[ 15   5 -10  19   6   7  46  24  -3 -17  13  40   9   3  11  -3 -23 -22
 -29  -6 -29  24  11 -38  17   0   8  12  -9 -13  -1 -10 -28  11   0   7]	k858
[-18 -11 -30 -15   8   4   9   5  12  -1  -3   1   9  21   3   9  11   6
 -34 -11 -23  36 -24  62   1  -1  14 -12 -26   6  11  12  -3 -23   8 -35]	k377
[ 11 -21  42  -5  -6  19  -3 -39   9 -46 -22  12  28  75  17   7  40 -18
 -31   5 -25  24  15  30   4   7  -8  10 -28   2 -12  18 -33   3 -15   9]	k442
[  6  21  13  17 -20  14  14  16  14 -17  22  32  24   5   1   4 -20  -1
 -35  -2 -28  16  19 -19  25   9  13   5 -17 -12  -5 -24 -42  23   2   5]	k442
[-24  -6  15  40 -31 -16 -12 -17 -21  10  -9 -23  13  -5 -22  25  22   5
  42 -31 -28 -40   0  21  32 -13  26  41 -18  12 -29 -32 -13  20  17 -31]	k655
[ -3   9 -20 -15  14  10 -12  -4  14  -4  -5   2   4  21   2   5  13  24
 -17  13 -45  37 -23  74   2 -11  14 -24 -39   4  39  23  12 -17  22 -17]	k377
[ -3  41 -13   7  14  -7 -13  41   8  15  14 -10  45  13 -29  10  12  14
 -22 -14  -9 -10 -28  54  -8   1  34 -37 -27  13  16 -23  10  -7  19 -14]	k372
[-56  -5  27 -24   1   4  -1 -18  37  16  -2  26   1  30 -12 -25   2  29
 -21 -26   0 -21 -52  39 -24  -9   5 -21 -14   2 -23  35  -3  -2  -7   3]	k460
[-22  18 -20   9   4  -4  12  10  -3  17   6   0  15  18   5   3  12  11
 -22 -13 -42   8 -19  43  25   3   5 -25 -25   7   3 -13  11  -5   7  11]	k655
[  5  15  12  22 -28  12  31  13   3 -35  36  13  18  -4  -8  14 -25 -18
 -27  -2 -27  29  34 -20  38  14  21   4   0 -16   1 -16 -37  10  -7   4]	k442
[  2  -6  23   5 -15  21   3 -21  -5   9  -4 -12  -1  11 -22  29  16  14
  33 -19 -41 -29  -5   4  16 -32  -4  30 -36   0 -24 -20 -41 -14  22 -16]	k298
[ -3  20 -20  -2   9 -14 -11  11   9  11  15  15 -10  23  -8  -5  18  13
 -23 -11 -28   0 -22  52  -4  -8  12 -32 -24  15  18  -2  15  -9   7 -10]	k372
[  2 -35  -2  -2 -19  -7 -22 -30   6   5   6 -28 -24 -31 -23  31   0  38
 -11  21  74 -62  38  39   0   9  33  14  16  -2 -21  32 -20  19  28   8]	k298
[-34  -8 -14  -1   6 -26  20   9   3   3  -9  26 -11  19  28  -2   9  -1
 -39 -22 -31   4   1  45   5  -2   5  -6 -33  18  11 -22  11  -2  -7 -14]	k655
[-54   2  43 -21  -4   4   0  -9  57  19   2  28  -1  29   2 -21  -6  15
 -29 -23  -3 -37 -72   7 -26  -6   8 -28 -10   0 -30  17 -19   2   1  -3]	k442
[ -5  13 -20  16   4  19  44  58  34  22   1  17  10   3  13 -25 -26 -11
  -7  11 -41  47 -42 -27  -7   2  33  -4 -42 -12   4 -29 -13   7  28 -10]	k858
[-14 -31  -2   4 -17 -10   4 -23   8  12  13 -21 -21 -16 -29  30   1  30
 -34   3  73 -44  41  57 -10   7  38  29  17   2 -10  12 -12  16  18   4]	k460
[-27 -11   8   2 -13 -15  22   2 -27 -15 -24 -21 -16   3  -9  38  33  -3
  22 -20 -30  -1 -24  36   6 -38  16  17 -30  -5  -3 -16  -5 -39   7 -49]	k377
[ -3  13 -26 -20  13   6 -11 -11  30   4  -5  -2  -1  22   3 -14   9  25
 -24  12 -43  35 -21  99   2  13   6  -6 -33   3  22  37  17 -29  24 -26]	k377
[-51  -6  14 -17   4   1   1 -12  56  33   1  18  -6  33 -11 -18  -5  16
 -28 -38  -6 -20 -71  42 -13  -1   1 -31  -2   5 -15  11  -8   1  16  -1]	k851
[ -5  32 -39  34 -17  -9  32  25  -9   2  19  23  27   5  -7   9 -12 -10
 -21 -30 -52  25  11 -35  37 -12  16  25 -30  -3 -24 -38   6  -8 -13   9]	k858
[-41   1  15 -10  -1   1   7   1  32  30  -5  38 -19  32   7 -26  -5   4
 -17 -32 -21 -21 -64  26 -16 -11 -10 -21 -11  -1 -29  12  -7   7  -3  17]	k858
[  21    4   77  -25   -7   25  -43   39   24   13   -6   12  114  -48
 -103   28    1   26   41   15   71   17   -9  -72   20   39   47  -55
    4  -27    0  -18  -17   57   31  -26]	k442
[ 12  26  -5   3   7 -18 -10  21   4   3   2   7   0  25   0  -1  27  15
 -23  -2 -14  -5 -14  71 -17  -2  19 -21 -27  12   7 -13   3  -4  17  -4]	k372
[-31   0 -14   6   3 -10  14   8  10   8   8   7   6  24  14   2   9   7
 -16 -13 -27   4 -24  54  11   7  15 -14 -26   8   4 -12  26  -9   0  -1]	k655
[-16  31  35  12 -19  13   2  -5 -31 -16  -1 -23  20  13 -52  36  21   2
  25 -12 -43 -29 -16   1  24 -20  18  -1 -27   5  -7 -26 -28 -18   3 -28]	k442
[ -4  32  26  26  -5 -12   8   0 -31  -3  -2 -11  12   9 -40  34  31  10
  15 -18 -41 -41  -9 -10  12 -42  11   3 -31   7  -9 -21 -28 -10  31 -20]	k372
[ 27   1 -22  21   2  24  17  20   8  -3  14   2  18  -9  23  -9 -17   4
 -23   7  -6  -6   6 -11  16  14  16  21 -10 -17 -24  -1 -43  15  16   7]	k298
[-17   3  29  21 -13  14   8  -5  -9   9 -23 -33  10  -2 -27  18  18   0
  33 -15 -35 -44 -12   1  20 -20  11  34 -33  -1 -25 -12 -37  -8  25 -26]	k298
[-35  20 -23 -10  11  -8   1  -1  11   7 -10  -5  47   3 -22   8  16  13
 -24 -11 -32 -10 -23  37  31  -4  12  -1 -36  -8   5  19  25 -45 -31  -8]	k298
[-10  21 -35  -7   9  -7  -2  -2  19  10  -9 -13   2  10   6  -9  -4  18
 -38 -16 -27   0 -44  51   0 -10  19 -21  -3   2  24   2 -11 -17   8  -7]	k851
[  3  10  -7  28   1   7  40  30  -9 -17  11  37  23   9   5   9 -17 -20
 -14  -3 -37  26  -9 -35  24  -9  15   6 -11 -17  10 -20 -16   7 -13  17]	k858
[-42 -14  12 -10  -2  15 -20 -13  52  31   1  22  17  26   3 -15   0  28
 -17 -23  -9 -30 -74  48  -8  -3   7 -16 -22   1 -37  29 -23   7   6   7]	k298
[-25  14  42  12 -16   6  18  -9  -4   0 -12 -13  12  -5 -46  20  13   5
  23 -22 -42 -47   0 -20  26 -22  11  23 -26  -3 -20  -6 -33 -11  17 -22]	k298
[ -3 -18  26   2 -21  25  17 -14 -12  11 -17 -11 -18  11 -26  21  29  20
  23 -15 -27  -1 -15   0   3 -38  16  10 -32  -8  -8 -18 -46   8  36 -21]	k460
[-23  -1  13 -22  13   6   7  -1  29  22 -10  42   0  24   0 -21   0  13
 -12 -22  -8 -20 -61  12 -18 -10 -11 -16 -19 -13 -30  17  -9   0   3   4]	k858
[-57  -3  12  -9  -1  -1 -15 -28  78  45  -8  18  18  32  10 -18  -5  33
 -52 -37 -19 -33 -77  63 -13  -2  17 -12 -22  19 -34  43 -24   4  26   9]	k298
[-27  17 -31  -5   9  -8  -5  -1  20  14  -1  -8 -11  12 -10 -11   6   6
 -36 -22 -35   1 -36  56   8 -11  24 -36 -16  14  30   6  15 -10   7  -9]	k851
[ 28 -21  30   7 -26  31  29  24  27   2  10  -4 -15   5  27 -17 -15  -1
   3 -13   2  20   8   4  -3  25  23 -28   6 -17 -15 -23 -46  59  65   7]	k655
[-33  -8  29  11 -25  15   9  -8  -8  11  -9 -20  13   6 -47   5  24   0
  29 -20 -31  -7 -13  18   3 -26  15  23 -26   0 -26 -10 -48   3  -5 -28]	k460
[ 16  32 -21  33 -11  14  25  39  13   6  18  36  11  10  12 -19 -18  -6
 -24  -1 -42  21  13 -33  16  -1  20   4 -26 -15  -7 -30  -6  35   8  37]	k858
[-28  14  29  13  -8  15  13   8 -30  11 -15 -16   6  -5 -46  10  14   3
  24 -30 -27 -38 -15  15  18 -21  10  17 -19  -2  -3 -20 -29   1   7 -31]	k460
[-14  -1  28  10  -8 -33  -2 -25  13  15  25 -24 -24 -26 -49  27  -8  23
  -4  10  58 -54  39  15   7  12  15   2  26   7 -11  31  17   4  45   5]	k372
[-37  12  16  37 -40   3  20  18  29   2  30  29   9   0  10   3 -35 -17
 -30 -28 -28  -5  11 -29  36  -3  19  21  -7 -10 -12 -38 -24  32 -14  10]	k442
[ 45  -5  13   1 -25  20 -33 -28  20 -57 -10 -13  21   4  62 -36 -51  21
 -10  10  29 -46  35 -38 -20   6  31  18  61 -23   1  47 -59  50 -17  38]	k298
[  8  12   3  28  -6  -2  36  30   1  -6  13  34   5 -10   9  -4 -24 -18
  -8  -7 -20  17  -1 -33  14  -3   9  14 -10 -14 -22 -15 -19  17   8  17]	k858
[-12  23   4  34 -17   9  10  28  16  -9  19  25  32   6  11  -2 -25 -10
 -32  -2 -26   4  -7  -9  27  13  29  12  -8  -9   5 -27 -30  27 -12   5]	k442
[ -6  23 -14   1   8   0   9  17   3  10  18  16  -6  15 -26   5   5  -2
 -16 -16 -32   4 -16  51   3  -5  14 -25 -25  12   9  -8  18  -8   1   9]	k858
[-45  -4  57 -17  -5   6  -1 -21  61  24   3  25   2  28   2  -7   0   5
 -10 -19 -23   1 -81  28  -2  -5  -1 -29  -5  -5  -9  24 -10  -6   4  10]	k442
[-10  30  19  17 -10   2  16  12  -8  37  -2 -11  -7  10 -39  17  31  12
  21 -19 -51 -34 -17  -7  10 -37  -7   7 -38  -5 -14 -42 -28  -9  37 -21]	k372
[-26   9 -23  14   6 -10  10  22  -2   7  -1   8   7  21  19  -9  11   4
 -11  -4 -38   7 -30  58  17  14  17 -12 -27   6  13 -18  24  -4  -6  -6]	k655
[-14  -1  29  13 -13  17  12  -8  -9  11 -16 -26   6   2 -30  25  16   4
  28 -25 -31 -44 -20  -9  20 -23  10  21 -21   0 -23 -14 -40  -9  24 -23]	k298
[-23  30  -2  19 -13 -13 -13  12  -8  40  -3 -35   4   0 -33  13  18  17
  24 -23 -22 -46 -31   7   4 -30  12   1 -17   8 -12 -33  -6 -10  19 -24]	k372
[ 15   0  13   1   2  -1  15 -12 -25  -2   0  -6 -11 -17 -49  25  19  -9
  22 -42 -30 -15 -20   9  29 -18   1   7   5  -4  -4 -19 -37 -16  21 -50]	k851
[ 26   8 -11  14   5  16  19   7  18   4  17  34 -13  14   7 -12 -24  12
 -25 -11 -17   3 -19 -25  16  16  11  -4  15  -5   3 -18 -28  28  38   2]	k851
[-22   5  44  18 -35  18  -8  -2   4   2  -2 -14   2   8 -32  16  22   0
  21 -10 -19 -40 -10   6   7 -22  28   7 -32  -6 -22 -26 -40  24  17 -18]	k442
[-22  -3   9 -19   0  27 -16  -4  30   9  14  38  31  22 -24   3  -3  39
 -22  -9  -4  -9 -47  70  21  22   0 -32 -24 -16 -17  31 -16   3   8  11]	k298
[-16  13  31  15  -1  10  23   5 -12  15 -21  -3  -5  11 -24  12  14  -7
  26 -27 -37 -42 -33 -12   3 -34   2  16 -32  -6 -22 -21 -22  -3  26 -14]	k858
[  6   7   4  19  -4 -10  10  14  10   3   4  28  11  -5  20   2 -23   8
 -24  -1  -7   2   5 -24  15  12   9  12   7   8 -12 -11 -26  18   0  27]	k298
[-38 -28  41 -24   5  12  13  -1  39  -5 -18  19  -3  39  35  -6  -7  18
  -2 -17  16 -10 -78  21 -35  -9  -1 -20  -6 -18 -24  24  -5  -7  23  -9]	k377
[-15   2  -7  12  -8 -34 -21 -16  -4  -1   9 -28  -4 -18 -31  23  -6  38
 -25  20  66 -66  25  42  -4  12  35   5  22   4  -5  33  -2   6  29  -5]	k372
[-16   5 -17   5   5  -5  10   7  -2   4   3   3  -3  26  16  -3  17  10
 -11  -3 -33   3 -17  55  10   5  10 -19 -26   4   6 -11  21  -6   0   5]	k655
[-49 -22  18 -15  11   5   6 -20  18  17  31  32  18  45 -20  10   2  37
  12 -38  13 -48 -87  39  -9  16  -6 -17  -3   4 -58   7   8 -23   6 -18]	k655
[ -9  16  11   9  -4   7  12   4 -24  10  -9 -37 -10  -6 -50  21  17   5
  25 -24 -15 -44 -22  18  13 -17   9   1 -13  -2 -14 -28 -25 -14  35 -35]	k851
